Below is a small trained network, with its code and all its weights. Each question gives an input and a class and asks what happens when units are switched off, that is, made to give their printed mean instead of their output.

import numpy as np


def w(rows, s, z=0):
    codes = np.array(rows[::2]) - 128.0
    scale = np.full(codes.shape[1], s)
    scale[-1] = z or s
    return codes * scale


def norm(h):
    return h / np.sqrt((h * h).mean(-1, keepdims=True) + 1e-5)


def f(y):
    return y / 2 * (1 + np.tanh(0.7978845608 * (y + 0.044715 * y**3)))


def log_softmax(a):
    a = a - a.max(-1, keepdims=True)
    return a - np.log(np.exp(a).sum(-1, keepdims=True))


def net(x, mask):
    res = np.array(x, float).reshape(1, 3) / 4 @ E
    u = 0
    for l in range(3):
        y = f(norm(res) @ A[l][:, :-1].T + A[l][:, -1])
        res = res + np.where(mask[u : u + 9], y, B[l][:, -1]) @ B[l][:, :-1]
        u += 9
    return log_softmax(norm(res)[-1] @ U[:, :-1].T + U[:, -1])


A, B = {}, {}
E = w([
[64,155,197,97,186],'x0',
[209,253,149,103,163],'x1',
[58,251,150,139,65],'x2',
],0.0048)
A[0] = w([
[186,215,135,146,111,70],'0.n0',
[255,148,140,128,228,102],'0.n1',
[136,128,172,80,39,98],'0.n2',
[96,10,132,120,134,176],'0.n3',
[119,210,125,202,204,5],'0.n4',
[149,93,95,99,155,106],'0.n5',
[164,225,155,53,69,110],'0.n6',
[156,133,61,112,84,165],'0.n7',
[112,153,120,128,198,129],'0.n8',
],0.0067,0.002)
B[0] = w([
[120,148,160,213,130,189],'0.n0',
[141,162,64,23,20,249],'0.n1',
[140,2,104,11,170,132],'0.n2',
[158,158,126,155,232,253],'0.n3',
[125,99,152,82,158,144],'0.n4',
[231,131,173,74,176,152],'0.n5',
[108,149,100,134,207,214],'0.n6',
[132,162,107,134,148,169],'0.n7',
[200,128,99,86,158,142],'0.n8',
],0.0054,0.0039)
A[1] = w([
[106,110,163,100,194,178],'1.n0',
[217,139,217,195,160,176],'1.n1',
[165,145,78,254,119,251],'1.n2',
[188,158,113,178,165,136],'1.n3',
[124,203,108,125,41,158],'1.n4',
[154,202,151,146,162,138],'1.n5',
[160,166,141,61,117,109],'1.n6',
[75,121,53,151,122,208],'1.n7',
[119,185,97,48,151,115],'1.n8',
],0.0071,0.0019)
B[1] = w([
[184,144,73,126,99,196],'1.n0',
[73,138,154,254,173,170],'1.n1',
[90,127,167,84,152,255],'1.n2',
[119,79,154,242,122,194],'1.n3',
[133,94,166,113,174,232],'1.n4',
[156,47,97,218,140,204],'1.n5',
[174,81,122,131,79,191],'1.n6',
[130,225,132,36,148,206],'1.n7',
[152,102,122,154,78,222],'1.n8',
],0.0063,0.003)
A[2] = w([
[89,144,146,119,165,193],'2.n0',
[139,34,95,155,191,127],'2.n1',
[116,177,141,185,140,114],'2.n2',
[139,94,94,187,173,254],'2.n3',
[98,159,91,73,139,130],'2.n4',
[156,120,76,144,152,184],'2.n5',
[129,177,86,131,114,232],'2.n6',
[146,126,83,162,145,33],'2.n7',
[245,143,99,63,128,46],'2.n8',
],0.011,0.00096)
B[2] = w([
[136,157,85,69,62,180],'2.n0',
[224,237,177,181,185,238],'2.n1',
[202,125,132,162,184,183],'2.n2',
[41,255,188,122,180,231],'2.n3',
[64,113,242,111,30,173],'2.n4',
[59,191,169,108,59,184],'2.n5',
[105,61,194,28,186,156],'2.n6',
[102,123,195,66,214,161],'2.n7',
[148,120,26,120,86,254],'2.n8',
],0.005,0.0061)
U = w([
[155,219,187,160,228,201],'0',
[114,8,159,225,131,12],'1',
[193,118,76,90,100,216],'2',
[120,71,155,181,129,1],'3',
[121,24,158,166,160,14],'4',
[71,146,189,52,90,178],'5',
[120,70,130,142,179,22],'6',
],0.013,0.0055)

Each question gives the input, the list of numbers given to net, and the class t.
The units are the neurons (one row each of A and B). Each row of codes is followed by its name. A weight is (code - 128) times the scale printed after its matrix; where a second scale follows, it is the last column's (A, B and U).
mask holds one flag per neuron, layer by layer. A switched-off neuron (its flag False) gives its mean, the last column of its row in B, instead of its output. The means were averaged over made-up inputs and are rounded, as every weight is.
A unit's drop is (log p(t) with every unit on - log p(t) with that unit switched off) / (log p(t) with every unit on - log p(t) with every unit switched off).
The circuit of an input: a set's keep is (log p(t) with only the set's units on - log p(t) with every unit switched off) / (log p(t) with every unit on - log p(t) with every unit switched off). Starting from the 12 units with the biggest drops (on a tie, the unit counted first), units are removed one at a time, each time the one whose removal leaves the highest keep (on an exact tie, the one counted first), for as long as the keep stays at least 0.8.
units of the circuit, in order: the units of the circuit, biggest drop first
most important unit: the unit with the biggest drop
top k neurons: the k neurons with the biggest drops, biggest first
k most important neurons of layer l: the k neurons of layer l with the biggest drops, biggest first
drop when u is switched off: that unit's drop, to one decimal
input [7,-1,6], class 5: most important unit => 0.n3
input [4,0,2], class 5: units of the circuit, in order => (0.n3, 2.n1)
input [3,-1,7], class 5: top 2 neurons => (0.n3, 2.n1)
input [4,-4,1], class 5: top 4 neurons => (0.n0, 0.n5, 1.n3, 1.n5)
input [8,0,3], class 5: top 2 neurons => (0.n3, 1.n3)
input [2,1,-8], class 2: top 2 neurons => (0.n1, 0.n0)
input [-2,0,-8], class 0: 2 most important neurons of layer 0 => (0.n3, 0.n2)
input [-1,6,0], class 2: top 2 neurons => (0.n1, 0.n3)
input [-4,0,-6], class 0: 2 most important neurons of layer 2 => (2.n1, 2.n3)
input [8,1,-4], class 2: top 3 neurons => (0.n0, 0.n1, 2.n8)
input [-7,0,2], class 5: top 2 neurons => (0.n3, 1.n2)
input [-5,8,0], class 2: 2 most important neurons of layer 2 => (2.n8, 2.n1)
input [2,1,-3], class 2: drop when 0.n1 is switched off => 1.3
input [-2,6,-7], class 2: units of the circuit, in order => (0.n1)
input [-6,-5,-6], class 0: drop when 1.n3 is switched off => 0.0
input [-3,-1,-7], class 0: drop when 0.n3 is switched off => 0.1
